Here is a tiny trained network, its code and every weight. The questions are about switching its units off for an input and a target symbol, where a switched-off unit gives its printed mean instead of its output.

import numpy as np


def w(rows, s, z=0):
    codes = np.array(rows[::2]) - 128.0
    scale = np.full(codes.shape[1], s)
    scale[-1] = z or s
    return codes * scale


def norm(h):
    return h / np.sqrt((h * h).mean(-1, keepdims=True) + 1e-5)


def f(y):
    return np.maximum(y, 0)


def softmax(a):
    e = np.exp(a - a.max(-1, keepdims=True))
    return e / e.sum(-1, keepdims=True)


def log_softmax(a):
    a = a - a.max(-1, keepdims=True)
    return a - np.log(np.exp(a).sum(-1, keepdims=True))


def net(x, mask):
    ids = ['ΓΞΨδεηθλσφ'.index(c) for c in x.split()]
    T = len(ids)
    res = E[ids] + P[:T]
    q, k, v = (norm(res) @ M[0].T for M in (Q, K, V))
    z = softmax(np.where(np.tri(T) > 0, q @ k.T / 4**0.5, -1e9)) @ v
    res = res + np.where(mask[0], z, O[0][:, -1]) @ O[0][:, :-1]
    y = f(norm(res) @ A[0][:, :-1].T + A[0][:, -1])
    res = res + np.where(mask[1:9], y, B[0][:, -1]) @ B[0][:, :-1]
    return log_softmax(norm(res)[-1] @ U[:, :-1].T + U[:, -1])


Q, K, V, O, A, B = {}, {}, {}, {}, {}, {}
E = w([
[96,80,175,137,120,141,128],'Γ',
[71,120,215,156,110,83,125],'Ξ',
[123,142,133,142,151,51,139],'Ψ',
[80,87,189,130,140,83,70],'δ',
[146,136,130,142,135,111,174],'ε',
[138,180,215,254,123,74,49],'η',
[70,130,209,161,128,32,114],'θ',
[119,65,131,112,164,99,88],'λ',
[110,140,159,157,124,91,183],'σ',
[105,125,186,111,116,93,143],'φ',
],0.0099)
P = w([
[170,148,152,77,111,145,138],'0',
[21,96,201,110,135,6,144],'1',
[149,169,115,67,76,146,120],'2',
[90,89,167,180,106,42,100],'3',
[183,119,166,89,142,142,137],'4',
[112,92,142,188,91,75,127],'5',
[123,180,88,70,80,158,108],'6',
[121,92,133,189,77,90,137],'7',
[162,136,165,106,177,164,152],'8',
[136,98,120,191,71,100,157],'9',
[96,191,85,101,126,190,131],'10',
[141,85,119,183,62,120,147],'11',
[169,200,168,127,163,139,129],'12',
],0.014)
Q[0] = w([
[106,254,137,188,208,210,52],'H1',
[157,7,205,156,218,114,233],'H1',
[90,59,64,156,116,95,132],'H1',
[42,196,43,85,10,74,98],'H1',
],0.015)
K[0] = w([
[82,210,164,118,254,166,100],'H1',
[81,118,44,126,51,134,129],'H1',
[114,91,168,168,99,58,125],'H1',
[191,74,173,129,144,132,179],'H1',
],0.016)
V[0] = w([
[242,149,28,139,151,133,163],'H1',
[176,113,162,231,24,247,110],'H1',
[52,93,84,166,98,17,246],'H1',
[69,19,141,54,95,191,220],'H1',
],0.015)
O[0] = w([
[142,193,120,147,146,46,220,10],'H1',
[53,191,102,181,196,221,177,135],'H1',
[40,80,114,155,10,96,121,201],'H1',
[67,52,218,206,174,143,109,71],'H1',
],0.013,0.011)
A[0] = w([
[113,75,169,144,156,80,129,42],'N1',
[93,105,79,113,92,126,123,127],'N2',
[112,77,129,160,128,148,96,106],'N3',
[110,97,54,158,114,58,122,196],'N4',
[166,110,103,172,193,56,160,122],'N5',
[132,100,1,165,84,200,207,109],'N6',
[6,75,155,134,135,46,128,49],'N7',
[131,189,64,102,179,138,164,1],'N8',
],0.027,0.0031)
B[0] = w([
[172,143,146,195,74,121,137,164],'N1',
[122,68,111,201,163,134,179,207],'N2',
[108,175,97,96,112,121,194,212],'N3',
[94,238,135,118,157,136,125,202],'N4',
[58,63,99,122,175,99,192,162],'N5',
[253,135,36,160,175,110,81,204],'N6',
[28,72,231,110,82,117,13,248],'N7',
[54,147,135,182,46,154,73,192],'N8',
],0.028,0.019)
U = w([
[112,160,194,156,211,198,164,91],'Γ',
[72,161,106,47,115,204,182,48],'Ξ',
[126,186,125,59,151,51,144,174],'Ψ',
[170,106,151,44,184,175,91,214],'δ',
[2,119,101,179,150,105,157,50],'ε',
[108,176,41,176,117,159,87,123],'η',
[159,48,67,83,68,134,153,114],'θ',
[213,54,96,172,218,61,87,255],'λ',
[90,96,214,89,93,127,82,166],'σ',
[177,140,169,159,66,121,189,112],'φ',
],0.012,0.0049)

Each question gives the input, a string of symbols that net reads in full, and the target symbol t.
The units are the heads (4 rows each of Q, K, V and O) and the neurons (one row each of A and B). Each row of codes is followed by its name. A weight is (code - 128) times the scale printed after its matrix; where a second scale follows, it is the last column's (O, A, B and U).
mask holds one flag per unit, heads first, then neurons. A switched-off unit (its flag False) gives its mean, the last column of its rows in O or B, instead of its output. The means were averaged over made-up inputs and are rounded, as every weight is.
A unit's drop is (log p(t) with every unit on - log p(t) with that unit switched off) / (log p(t) with every unit on - log p(t) with every unit switched off).
The circuit of an input: a set's keep is (log p(t) with only the set's units on - log p(t) with every unit switched off) / (log p(t) with every unit on - log p(t) with every unit switched off). Starting from all 9 units, units are removed one at a time, each time the one whose removal leaves the highest keep (on an exact tie, the one counted first), for as long as the keep stays at least 0.8.
units of the circuit, in order: the units of the circuit, biggest drop first
most important unit: the unit with the biggest drop
k most important neurons: the k neurons with the biggest drops, biggest first
input η θ η Γ ε Ψ ε η η, target ε: units of the circuit, in order	H1, N5
input δ η η Γ Γ σ φ, target Γ: units of the circuit, in order	H1, N7
input Ξ Ξ λ, target Ξ: 2 most important neurons	N7, N6
input λ η θ η Γ η Γ η η θ η, target η: units of the circuit, in order	H1, N8, N7
input δ σ λ Ψ η η ε ε Ψ Ξ λ, target Ψ: 2 most important neurons	N7, N6
input ε Ξ η Γ Ψ δ δ λ η η θ, target η: units of the circuit, in order	H1, N8, N7
input θ Ψ σ, target θ: units of the circuit, in order	H1, N7, N4
input ε θ η σ ε σ δ, target ε: units of the circuit, in order	N5, H1
input η ε Ψ σ φ η δ η δ φ ε η, target λ: units of the circuit, in order	H1, N6, N8
input θ η θ Γ Ξ, target θ: units of the circuit, in order	N7, H1, N4
input Ξ ε Γ, target Ξ: most important unit	H1
input η θ η η δ θ Ψ, target δ: 3 most important neurons	N7, N6, N2
input η φ δ η Ξ ε η ε η σ η η, target λ: units of the circuit, in order	H1, N6
input Γ Ξ η η Ψ η Ψ, target Ψ: units of the circuit, in order	H1, N7, N6
input δ σ Ψ φ ε η θ Γ φ, target θ: 2 most important neurons	N7, N6
input ε ε η, target ε: 3 most important neurons	N5, N6, N7
input φ Ψ Ξ η η θ Γ ε ε, target Γ: most important unit	H1
input θ λ φ η λ σ ε ε φ σ Ψ ε Γ, target Ψ: units of the circuit, in order	H1, N7, N6, N8
input Ξ η Ξ θ λ ε θ, target λ: units of the circuit, in order	H1, N7
input Ξ δ ε η φ η ε, target φ: 3 most important neurons	N7, N6, N1
input θ σ η η η Γ δ, target η: units of the circuit, in order	N7
input Ξ σ Γ φ Ψ, target Γ: 2 most important neurons	N7, N6
input η Ψ Ψ δ η η λ, target η: 2 most important neurons	N8, N7
input Ψ η δ Ξ ε ε Γ, target ε: 2 most important neurons	N5, N7
input Ξ Ψ η η Ξ Ψ φ, target Ξ: 3 most important neurons	N7, N6, N3
input δ ε Γ λ θ η η ε φ η Γ, target φ: 3 most important neurons	N7, N1, N6
input Ψ φ η δ θ, target η: 2 most important neurons	N8, N7
input λ η ε η λ θ Γ, target λ: most important neuron	N7
input η σ η η δ η Ξ Γ ε Ξ θ δ δ, target θ: 4 most important neurons	N7, N4, N6, N8
